Here is a tiny trained network, its code and every weight. The questions are about switching its units off for an input and a target symbol, where a switched-off unit gives its printed mean instead of its output.

import numpy as np


def w(rows, s, z=0):
    codes = np.array(rows[::2]) - 128.0
    scale = np.full(codes.shape[1], s)
    scale[-1] = z or s
    return codes * scale


def softmax(a):
    e = np.exp(a - a.max(-1, keepdims=True))
    return e / e.sum(-1, keepdims=True)


def log_softmax(a):
    a = a - a.max(-1, keepdims=True)
    return a - np.log(np.exp(a).sum(-1, keepdims=True))


def net(x, mask):
    ids = ['ΓΛΦεπω'.index(c) for c in x.split()]
    T = len(ids)
    res = E[ids] + P[:T]
    u = 0
    for l in range(3):
        r = res
        for j in range(2):
            rows = slice(3 * j, 3 * j + 3)
            q, k, v = (r @ M[l][rows].T for M in (Q, K, V))
            z = softmax(np.where(np.tri(T) > 0, q @ k.T / 3**0.5, -1e9)) @ v
            o = O[l][rows]
            res = res + np.where(mask[u + j], z, o[:, -1]) @ o[:, :-1]
        u += 2
    return log_softmax(res[-1] @ U[:, :-1].T + U[:, -1])


Q, K, V, O = {}, {}, {}, {}
E = w([
[131,156,93,163],'Γ',
[113,155,92,194],'Λ',
[102,239,171,64],'Φ',
[153,211,195,65],'ε',
[64,111,1,101],'π',
[246,95,95,161],'ω',
],0.009)
P = w([
[64,35,163,134],'0',
[112,77,129,142],'1',
[122,93,134,143],'2',
[116,159,81,146],'3',
[116,150,97,168],'4',
[124,172,88,169],'5',
[125,186,84,172],'6',
[135,198,74,179],'7',
[142,214,70,184],'8',
[136,221,61,192],'9',
[147,237,56,185],'10',
[166,253,44,176],'11',
[139,220,48,203],'12',
[150,242,24,216],'13',
],0.0042)
Q[0] = w([
[123,205,255,74],'0.h1',
[132,88,178,174],'0.h1',
[177,141,118,135],'0.h1',
[156,169,97,118],'0.h2',
[126,124,182,143],'0.h2',
[122,144,104,143],'0.h2',
],0.021)
K[0] = w([
[176,172,252,103],'0.h1',
[100,76,162,135],'0.h1',
[96,142,115,96],'0.h1',
[123,151,122,161],'0.h2',
[110,118,98,93],'0.h2',
[135,156,140,139],'0.h2',
],0.023)
V[0] = w([
[111,170,178,139],'0.h1',
[141,196,194,90],'0.h1',
[70,131,100,69],'0.h1',
[51,18,152,45],'0.h2',
[150,59,192,149],'0.h2',
[128,140,4,65],'0.h2',
],0.013)
O[0] = w([
[116,107,145,222,134],'0.h1',
[149,198,37,183,116],'0.h1',
[142,162,37,51,151],'0.h1',
[50,244,253,10,3],'0.h2',
[142,68,216,76,64],'0.h2',
[154,201,2,55,148],'0.h2',
],0.0086,0.0066)
Q[1] = w([
[215,129,53,164],'1.h1',
[107,143,83,36],'1.h1',
[164,80,106,69],'1.h1',
[101,145,63,145],'1.h2',
[97,181,250,103],'1.h2',
[112,84,92,144],'1.h2',
],0.011)
K[1] = w([
[115,49,7,223],'1.h1',
[147,39,26,1],'1.h1',
[222,85,80,96],'1.h1',
[197,113,127,212],'1.h2',
[26,141,210,105],'1.h2',
[166,156,92,142],'1.h2',
],0.0081)
V[1] = w([
[202,251,190,108],'1.h1',
[96,178,54,97],'1.h1',
[214,166,105,165],'1.h1',
[182,160,171,202],'1.h2',
[194,244,148,134],'1.h2',
[39,254,117,129],'1.h2',
],0.0095)
O[1] = w([
[39,45,226,153,24],'1.h1',
[106,38,155,28,210],'1.h1',
[138,3,105,155,254],'1.h1',
[60,105,192,36,205],'1.h2',
[100,10,187,96,186],'1.h2',
[42,62,67,223,120],'1.h2',
],0.0067,0.0077)
Q[2] = w([
[130,59,9,114],'2.h1',
[148,121,104,158],'2.h1',
[180,63,173,126],'2.h1',
[150,55,190,127],'2.h2',
[131,113,35,134],'2.h2',
[74,175,91,246],'2.h2',
],0.011)
K[2] = w([
[193,50,44,130],'2.h1',
[166,111,105,106],'2.h1',
[93,155,65,184],'2.h1',
[102,179,123,53],'2.h2',
[130,141,41,234],'2.h2',
[61,199,169,254],'2.h2',
],0.0097)
V[2] = w([
[86,209,59,57],'2.h1',
[53,85,157,40],'2.h1',
[20,188,39,251],'2.h1',
[122,185,130,50],'2.h2',
[31,134,78,130],'2.h2',
[115,93,125,39],'2.h2',
],0.013)
O[2] = w([
[107,190,112,56,134],'2.h1',
[132,94,176,69,1],'2.h1',
[96,118,8,119,172],'2.h1',
[99,137,177,170,4],'2.h2',
[204,122,158,136,190],'2.h2',
[139,133,101,179,113],'2.h2',
],0.016,0.0068)
U = w([
[134,161,123,145,2],'Γ',
[159,204,87,168,189],'Λ',
[155,54,138,115,76],'Φ',
[98,55,185,149,220],'ε',
[165,161,169,1,22],'π',
[187,167,227,194,209],'ω',
],0.0038,0.0031)

Each question gives the input, a string of symbols that net reads in full, and the target symbol t.
The units are the heads (3 rows each of Q, K, V and O). Each row of codes is followed by its name. A weight is (code - 128) times the scale printed after its matrix; where a second scale follows, it is the last column's (O and U).
mask holds one flag per head, layer by layer. A switched-off head (its flag False) gives its mean, the last column of its rows in O, instead of its output. The means were averaged over made-up inputs and are rounded, as every weight is.
A unit's drop is (log p(t) with every unit on - log p(t) with that unit switched off) / (log p(t) with every unit on - log p(t) with every unit switched off).
The circuit of an input: a set's keep is (log p(t) with only the set's units on - log p(t) with every unit switched off) / (log p(t) with every unit on - log p(t) with every unit switched off). Starting from all 6 units, units are removed one at a time, each time the one whose removal leaves the highest keep (on an exact tie, the one counted first), for as long as the keep stays at least 0.8.
circuit, biggest first: the units of the circuit, biggest drop first
most important unit: the unit with the biggest drop
heads that matter: for each layer, one digit per head in row order, 1 if its drop is at least 0.15 and else 0, layers parted by /
drop when u is switched off: that unit's drop, to one decimal
input Φ Λ ε ω Φ Γ Γ Φ Φ ε, target Φ: most important unit => 0.h1
input ε Λ Λ Λ Λ Φ Φ Γ ω Λ Γ, target ω: heads that matter => 01 / 11 / 10
input ε Φ ε ω ω, target ε: circuit, biggest first => [0.h1 2.h1 1.h1]
input Λ ω Φ Φ Λ Γ Λ Λ Γ Λ ω Λ Φ, target ω: circuit, biggest first => [2.h1 0.h1]
input ε Λ Λ Λ Λ ε Λ Λ Λ ε ω ω ω, target ω: circuit, biggest first => [2.h1 1.h2 0.h2]
input Φ Φ ε Γ Φ ω ε Λ Φ Λ Λ Φ Φ ε, target Φ: heads that matter => 11 / 11 / 01
input Γ Λ Φ Λ Λ Λ π Φ ω Λ, target ω: circuit, biggest first => [2.h1 0.h1 0.h2 1.h2]
input Γ Φ Φ Φ Γ ω Φ ω Λ ε, target ω: circuit, biggest first => [2.h1 1.h2 0.h2 0.h1]
input Φ Φ Λ Λ π π Φ Λ Φ Λ Φ π Λ, target π: heads that matter => 10 / 10 / 10
input Λ Λ Λ Λ ω ω π ω ω Λ ω Λ, target ω: circuit, biggest first => [2.h1 1.h2 0.h2]
input Λ Λ ε Λ Φ Λ Λ ε Λ Φ π Φ, target π: circuit, biggest first => [0.h1 2.h1 1.h1]
input Λ π Λ π Λ Φ Φ ε Λ Φ, target ε: circuit, biggest first => [0.h2 0.h1 1.h1 1.h2]
input Λ Λ Φ Φ ω Λ Λ π Φ ε, target π: circuit, biggest first => [2.h1 0.h1 0.h2 1.h1]
input ω π Λ Φ Λ Λ Λ ε Λ ω Λ ε, target ω: circuit, biggest first => [2.h1 0.h1]
input ε ε ε Λ Λ Φ ω Λ Φ, target ω: circuit, biggest first => [2.h1 1.h2 0.h2]
input Φ Λ Φ Λ ε Γ Φ Φ Λ ω π, target ω: heads that matter => 11 / 11 / 11
input Λ Λ Λ Γ Λ Λ Λ π Λ Λ Λ Φ Γ ω, target ω: circuit, biggest first => [2.h1 1.h2 1.h1 0.h2]
input Λ Λ Λ Λ Λ Γ ε ε Φ Φ, target ε: heads that matter => 11 / 11 / 01
input π Λ ε ε Φ Λ Λ Λ Φ, target Φ: most important unit => 0.h2
input Γ Λ ε Λ Φ Λ Φ Λ Λ Λ π, target π: most important unit => 0.h1
input ε Γ ω, target ε: heads that matter => 11 / 01 / 11
input Λ Λ π π Λ ε Λ Γ π Γ, target π: heads that matter => 10 / 10 / 10
input Φ Γ Λ Λ ω ε Γ ω Λ ε ε ε Λ, target ε: heads that matter => 11 / 11 / 10
input Λ Φ Λ Λ Λ ε Λ Λ ε Λ ε ω π, target ω: drop when 1.h2 is switched off => 1.8
